Each row has a class, written as a number after it.
[ -17  -24   51    7   55   25  -42   89  -29   24   24    5  -80  -58
   46  -92   -7  126  -45  -97   89  103   96  -24    2    0    9  -25
  -56   55   69 -144   -8  -21   85]	10
[  47   13  122  -10   46  -14  -55  104  -64  -53  -13   39   -2  -56
  106  -77   35  111  -21  -41   32   82   89   16  -54    3   30  -60
    4   53   -6 -110  164  -63  102]	8
[  58  -62   13  -85  -23  -58  -14  -12 -169  -24   70  -43  -65    1
   69  -53   55   44  -47  -76   65    0    1   28  -92  -74   24   71
   87   -6   25 -124   36  -32  155]	3
[ -19  100    7   14   27    0   27  -65  -99  102  -85   15   72   10
   51   68  -27 -272  -16   -7   31  -60  -60   89    4   62  174  -38
   30 -127   51   86   14  -48  -98]	10
[  97   20  103 -164 -112  -36   73   44 -191  -13   50  -90  -19  108
  -88   90   52  -34   38  275   -3   81  -92   26  -43  -61  -75   68
  -98   58   41  -32   49  -27   36]	6
[ -67    5  203   25   16   43   27   71  -70  -75  -83 -168 -126  -17
   28   -8  -60   48  -23  132   19   11  -81  -53   63   41  -26   37
   -1  145   97  -29 -124   41  146]	10
[  62   40  103  -34   44  -40   16  115 -138  -48  -22   34   46   23
  163 -121  -19  155   49   25   98   61   96  -50  -84  -30   88 -129
  -45  104  -29 -131  170   26  180]	11
[ -50 -297   62 -181  113 -242 -182  216 -532  127  259   84  274  -19
  191  -90  191  -81 -111 -220  175   22   77  150 -176   34  432  209
  202 -135  194 -153   11 -208  349]	1
[  11   11  -45  -77   38  -54   -3  -11  -87  198   95   -9   71  -98
   32   48  147 -108 -100 -115   73    6  -69  -16  -69   29  163   21
   26 -101   -2   58   75  -51   69]	11
[ -13 -124   40   45   84   36  -74   47 -203  258   33   57   77   43
   58 -224  118   67  172 -378  134   -8   -6   98 -309  -61  -20  211
 -119   94  201  -68  130 -149  212]	5
[ -11    5  101 -217  133 -113   29   70 -119   76   80   -6   30 -414
  122  165   46 -208  -44  -77    5   76  134  -77  -60   99  163 -133
  105   30   27   57   33  169   61]	11
[-30  -3  67 -21  -9 -11  66   6 -11 -36 -32 -75 -49 -57  55  63 -27 -19
 -34 129 -35  28 -18 -13  34 -22 -11 -31  17  70  11  -8 -99 107  19]	12
[  76  -12  -95  -98   -6   47   49  -11  -90   66   34  -27  -14  -20
  -20   30   35    9   90  -16   97    1  -20   -2  -51  -95   21  -10
 -120   -5   -4  -59   98  -67   15]	7
[ -28  212   89  -77   59   17    8   49  -56  316 -216   37   94 -400
   47   56   35 -403  150   46  162  114   88    1  -83   10  239 -211
 -141  -16  185  205  223  132 -223]	11
[ -43  119 -160   44  154  113   -2  -64  -10  289   98  351  190 -325
  -26   11  -20 -182  125 -268   -3   89   66  -85  -44  -79   29 -312
 -171  -38   43  -98  207  112 -162]	3
[ -51  149 -191  133   79  140   13   68  238 -146   -6    5  -83   34
  -45  -37 -187   62   30  -44   48  134   40  -27   26 -120  -13 -211
 -262  -27   14  -34  257  114 -247]	4
[ -45  -11  -24  -26   78    6   43   -3   41   21  175   55   48 -100
  -17   78  -26  -10  -19   21  -79   62  -11  -79    6  -16 -103 -109
   68   65  -24 -134   26  150   33]	4
[  33  128  -80   27   26    1   80  -92  126   82   63    2 -137  -43
  -69   99  -78  -87 -180  176  146  100    6  -40   86 -197   71 -136
 -135 -165  -89  118  119   81 -136]	12
[  24  -12   56  -51   65  -41   -9  146 -137   37  -47   57  103   20
   73  -56   13   46   -3   78   63   61   39   31  -32  -12   78  -21
   -8   34   47  -59  128  -44  100]	5
[  61   75   55   27  -54   -9   32  -56   49   -9  -33  -43 -110  -14
   52    7   -5   -5   13  112   56  -11  -10  -32   40  -25   67  -44
  -34  -27  -73   70   80  -57  -94]	8
[ -21   29 -123  -51    3  -69  -21   40    4  109  -25  -22  -14 -117
   12   84   35 -160 -125  -71   62   35  -47  -35  -45   -2  240  -83
  -80  -92   42  176   20   44 -105]	10
[-113 -331 -504 -190   20 -103 -336  281   31   48  393  204  248  149
 -170 -259   67  180   40 -548  -61    6  182   72 -162  168  -86  287
   11  -32 -120  212  -26   75   82]	0
[  24   94  -63   39   34  133   50  166   -7 -284  -25   30  -85   58
    5  110   -6  -96  -39  175   18  112  -55   55   97  151  107 -162
  -20 -140 -113 -185   53 -135  -81]	12
[  49  -96  -41  -74  150  -45  -82   70  -96   75  140   92   70 -258
   55  166  121 -207  134 -256  115 -155   47   67  -29  236  307   78
  119 -143  -75  -42   97 -294   20]	7
[ -91    4    1   18  -52  -51  -82  165 -162  -38  -61 -150  -78  300
  178  -97  -18  176 -135  -76   11   80   53   32  -41 -161  216  133
 -159  -89  -10  -70    1  -29   41]	4
[ -24   77   23  176   37  187  -60   84    6  276 -341  -26  -80 -275
   17  -35   49 -270  138 -151  306  -66  -68  155    7   68  200   72
 -290  -86  163  148   19 -123 -158]	3
[  79  159   63  -42   23   93  174   82  123  -70  -67    3 -129 -150
  -25  133 -132 -174   25  414   59  109  -16  -53  160   -9   26 -242
 -156  -32  -22   88  221   31 -222]	2
[ -78   92  -29  -61   96  165  149   75 -117   72 -127  -88   67  195
  -36   17  -93 -104  201  214  100    7    1  110   92   34   94   23
 -306   42  116  116  -38 -109  -56]	2
[ -85  -64 -146    0   17   -6  -51   39 -110   65   82   43  133   54
    9  -42  -55   -7   34 -101   38  104  -34   34  -78 -120   52  -59
  -87   -9  124  -84  -76   90  -45]	6
[ -54  -61 -183    3   18  -68 -116    4 -231 -137   90 -161 -133  356
   47 -163  -21  175 -117 -137  237  -28   72   86    9  -44  278  108
 -198  -85  -18   21  -72 -140  129]	3
[ -69  114  193  139 -180  -79 -102    7  260  201 -141  -52 -135 -337
   19  155  162 -120  -18  184  -61  -38   19 -116 -102    8  103 -107
  -17  -14 -156  310  148    3 -292]	9
[ 124  123  146  -79 -154  -76 -109   -3 -310 -122 -105   21   23  226
  162 -120  175  -65   83  107   44  101   87   84 -140    2   93  -47
   85  -58 -119    1   33  -90    3]	0
[   3 -106  -24 -123   37 -107    1   -3  -95   89  132   16    8 -280
   48  173   83 -184  -95 -110  -90    2  -66  -77  -74   71  146    2
  179  -56  -35   62  -40   27   70]	2
[-104    5  -26  129  -51   -2  -55  -66  -35   51  -70    4  104  233
   52  -53  -23   62  105    4   16   -5  -41   28  -41  -80   53  -74
 -152  -31   24  -80 -111    3  -90]	2
[-139   83    3  177   40  -54 -123  121  -91 -185 -170  103  425  512
   46 -128 -183  188  230  249   57  -63  -65  109   33  -27   59 -118
 -143  -17  -29    9   43    1  -96]	11
[ -24  138   46  -12   53  -28   -1  -18  -89  101  -19   37   93   99
   -5  -41    2 -134   39  126  146  118  119   23    3  -72   68 -102
 -109   -5  103  -18  -42   91  -77]	9
[   9   11   12  -59   82  -46    9   53  -71  174   22   54   44 -174
   91   33   18 -121  -19  -52   53   26    3   18  -62   14  164  -71
    9  -53    9   -6  113  -35    6]	12
[ -78   63   11   67  -42   10  -37  127   64   94 -119  -52  -77 -152
   48  -25  127  -31   22  -89   54   52   52  -59 -147    7   81  -12
  -95   38  119   35   65   42 -119]	10
[  43   56   -3   17  -38   34   45   -8  100  -68  -40   22  -70 -115
  -18  106  -32 -121   -2  187    7   46  -45  -24   92   31   23 -144
  -36  -69  -38   55   91    8 -180]	7
[ -40 -117 -141  -21    2   -1  -36  168  -12  206   66  164  183   77
  -59   45  -14 -228  -56  -43  -28   15  -56  -12  -24   46  185 -156
 -176 -104   87   75   84  -48  -95]	10
[ -93  -80   77   45    6  -84  -83 -126   -9   92  182  -38 -102  -90
  132   22   74  262 -139 -176  -42   57   41  -32 -111 -162 -123   32
  130    3 -150 -156 -193   47  114]	6
[ -16  -32  -16  -28   26  -75  -75   28 -105  154   18   14   16 -150
   61   20  105 -109  -20 -153   32  -12  -16   13  -80   26  174   44
  -11  -50    8   64   62  -46   -1]	12
[  34  -71 -126   16  -63   45   -7  121   58  -17   64    3 -128   71
 -119    6    7    1  -24   24   30   46  -81    7  -27  -11  -44   53
 -132  -10   52  -58  133  -71  -90]	12
[ -40   44   90 -147   84   12   65  -18  -99  238  133  207  129 -257
  -54   33   40 -295  144   91  -12  110   35   40  -48  -49  -69 -272
  -69  -48  143 -223  -95   43 -127]	12
[  76 -208 -234 -169  122  234   40  196 -189 -899  451  -43  138  168
 -296 -139 -245 -325  -84 -165  -97   63 -348  209  278  236  114  164
  269 -391  187 -184  -36 -157  402]	6
[  28    6   14  -91   25  -48   26    5  -94  139   -5   24    5 -222
   40  100   82 -199   11  -29   41  -21   -6   -5  -25   81  159  -24
   -2  -38   23   73   47  -12  -34]	12
[  18   98    6   73   13   71   76  -75   77 -132  -80  -13 -112  -45
   44   32  -93  -28   32   88   63  -20  -28   18  119   33   72 -145
 -100  -63  -11  -17   61  -46 -138]	3
[ -4 -24  14 -10  26 -62 -55  72 -24   2 -24  47  46  -1  57 -81  21  86
 -17 -23  25  18  64 -12  -8 -47  47 -42  33   2  40 -72  84 -28  20]	6
[-100 -129 -222   14 -119  -95  -79   71   92 -102  146  164   35  -37
  -79   63   24 -154  -63   24 -133   20  -76  -47  -84    4   -4 -137
  132 -136  -20  -95  -74  161 -207]	1
[   0  -77    1  -35   53  -41   30  -42    3  -44  122  -60  -44  -64
   76   55   -3   55  -71  -81   12   64   18   -2  -11  -17   19  -52
   25   43   22 -124 -111   37   64]	11
[  83   10   74  -19  -55  144  101   -5   62  -87  -53   43 -129 -160
  -88   63  -71  -42  127  254    0   15 -130  -39   71   31 -178 -118
   11   23  -44    5   89  -49  -85]	5
[-138  -35  -16   97   48  -90 -160  175   55 -132   13   73   76  104
  110 -168  -59  189 -184 -136    5   97  165  -13  -29  -17  105 -136
   53  -54   67  -68   -9   82   21]	6
[ 108 -109 -156  -25  -52  -76  -41  -69  -65   88   59   13  -24  159
  -34  -62   41  111  -37  -92   46  -94  -32   24  -50  -67    8  164
   50   32  -64   20   -1 -127   97]	2
[  51 -183 -131 -103  -27  -82  -10   23 -103   34  258  -18 -133 -109
  -11   54  135  -26 -238 -140  100   24  -64   17 -106  -45   73  146
   71  -86   55  -73   98  -39  117]	9
[  13   38  -45    5   96  -24   46  -56   88  134   98   76  109 -156
   26  118  -34  -21  -74  -20  -63   70  -30  -37  -13  -91  -11 -157
   14  -60  -94  -35  129   54  -52]	12
[-131  -53  -97 -111   10   16    0  211   77 -121   34   54  141  -83
  -60   98  -55 -227   39  138 -114  147    7  -65  -39   21   44 -234
  -32  -52   89  110   65  234 -139]	2
[  -2   33   58  -45  101   11   -2  -14 -165   81    9   22  -24  -26
  105  -43   15  148  -30  -66   79  154   96   27  -34  -92   15  -71
  -39    3   11 -237    6  -66  104]	6
[ -51  -63   58   -1  -78   17  -93  137  -66  209  -97  -22 -127 -315
  -12   61  120 -219  -21   67  124  125 -125  -18  -50  114  130  -21
    6  -48  125  -54  -62  -10  -99]	1
[  29  170   53  198 -218   93   89  -75  259  -93 -209   16  -99   80
  -56  137   -3 -251   62  487    7  -20 -153   29  188   85  -15 -113
  -26 -132  -83  189   18  -30 -436]	11
[   6 -325   41 -168   63 -226  -12   83  104 -190  218 -184  -51 -229
  234   12   65  114 -191 -234  102   70  176   63 -125   67  315   11
   24  113  102  191 -198  103  273]	1
[ 50 -72 -62 -54 -50 -55  -6  26 -85 -20  74 -30 -44  -3  15   0  54  14
 -48 -22  54 -22 -39  15 -67 -54  46  73  74 -24 -12 -63  59 -21  85]	6
[ -17  -35   66 -152  125  -56   35  -63 -113  221   10   23   79 -506
   27  184   87 -322   51 -212  -38  -88   30  -23  -89  130  218  -67
  124  -56   80   31   20   -1   64]	4
[  21 -110 -151  -57   35   -3   39   39 -444   38 -143   76  188  471
 -143  -79 -109 -339  130  198  177 -183 -212  199  107  113  244  140
 -127  -83  268  101 -245 -244   34]	2
[-346  281 -280 -104  149   53   89  174 -323  146   32 -164  182  304
  -99  -50 -106 -356  273  226   17  436    2  -86 -213 -151  236 -135
 -421  234  406   95  -53  363 -232]	9
[   0    6  -38   11  -35   31   15   -4   20   36   30  -36 -101    3
  -20   -6   -7    3  -27  -20   34   24  -37    5  -56  -60   19  -18
 -121  -28   28  -14   91  -23  -30]	2
[  32    1  111   11    2   -9  -16  140  -76 -144    5  128   -4   89
  -31  -54   20  -62   -8  242    2  127  -30   16   41   18  -28  -68
   46  -24   50 -106   54  -87  -10]	11
[ -82  -62    0  -48   71   25   69   18  -90 -106   92  -88  -16  104
   67   28  -83   57  -97  -13  -51   82   23   21   46   -5   -8  -18
   -9   24   94 -180 -147   79   99]	0
[  32   21   65  -55   14  -59   38   22 -111  149  -67   40   62 -177
   41   86   43 -121   30    3  -26   55   10  -23  -97  -40   38  -80
  -88   11   45   16   42   59  -44]	6
[  0   2 -21 -18 -19 -17  70   4   7 -45  45 -95 -66  85  70  34 -22  15
 -47  74  15  38  -1  -5  10 -48  84  -9 -74  55   0  61 -18  43  -5]	12
[  16  -71   73  -15   29   -7   32  -27  -49   57  156  -16   19  -53
   13  -42   45   34  111 -201  -44  -15  -24  -77 -107    7  -10   42
  -82  205   47  -75 -173   65  248]	3
[  16  -79  -75  -67   13  -62  -12   32  -51    5  121  -33  -35   92
   14   -9   55  165 -107  -25    1   42  -38  -42  -68 -103  -57   50
    0   -3  -69  -58   70  -18   93]	8
[  52   39  146   30   51   -8   -4  134 -169  -60 -231  -59   61   64
  149  -38   29  -12   56  122   88   60   48   86   58    6  170    5
  -98  -14   94 -123   95 -143    7]	2
[ 139  120   84   48 -102  152   85  133   10 -114 -233  118  -75   32
 -168    7 -105 -148  318  350   11  -41  -53   -4   94   98 -116  -59
 -252   22  -14   24  283 -110 -238]	5
[  31   95  -16   12   30   79   67  -48  135   50  -27   72  -33 -154
  -62   60  -61  -71   87   92   39   49  -15  -32   51  -45  -43 -217
 -193  -40  -27   49   93   11 -185]	3
[ -24 -107  -56   14  -21  -11    7  -85   21   25   55  -39   24   32
  -26    4    7   18    3   -9  -19   -9  -93  -22   -9  -27  -49  -52
   14   71   79  -78 -162   34   37]	7
[ -57  -18   53   27   92   17  -47  140 -122   10  -63   86  111   87
  102 -109  -28  115   72  -24    8  124  112   75  -32  -66   14  -37
 -107   18   62 -135   29  -73   12]	6
[  10  -18  -58   -9  -63   42   15  -29  -76   37   81 -117 -110  110
  -11  -40   54   65  -29 -108   77   -6  -80   13  -70  -44   64   92
  -89   20   64  -48   -4  -92   87]	6
[  78 -103  -70  -41   89   42   48  104  -50   55   15  168   65  -89
  -35  -48   56   21   66  -56   70    5    5   30  -93   38  -56   13
 -106   53   48   -7  253  -44  119]	0
[ 152   63  179  121  -58  235   91  283    3   44 -182  135  136  282
 -100  -69  -76   47  146  543  141   31 -128   52  242  124  -80 -123
 -246  -38   14 -164  376 -352  -66]	6
[-105  -76 -253  -26  -63  -45  -45   87   71  178  -21  218  229  209
  -86   36   53 -150  -17   94 -205   60 -141    5 -113   37  -10  -57
  104 -155   21  123  131  -73 -274]	9
[ -42   13   94 -149   -5 -138  -64  -90 -190  290 -103   -5  -24 -333
    7   40  112 -108   28  -67  -64   27   47  -37  -94  -71   22   88
   55  -27   32   86  -26   56  -45]	4
[  90   23   36  -26  -72   17   13 -102   12  -29    7  -11 -144 -212
  -81   77  115  -79  124   89   -9  -97  -86 -122   51   43  -26  -18
   30   33  -84   55   94  -92  -59]	7
[-115   36   20   -2  147   16  -17   99 -199   73 -100  -85   77  128
   97 -128  -93  109   56  -45  132   99  134    3   -1 -155   69   62
 -105   52  122  -83  -98   61  103]	10
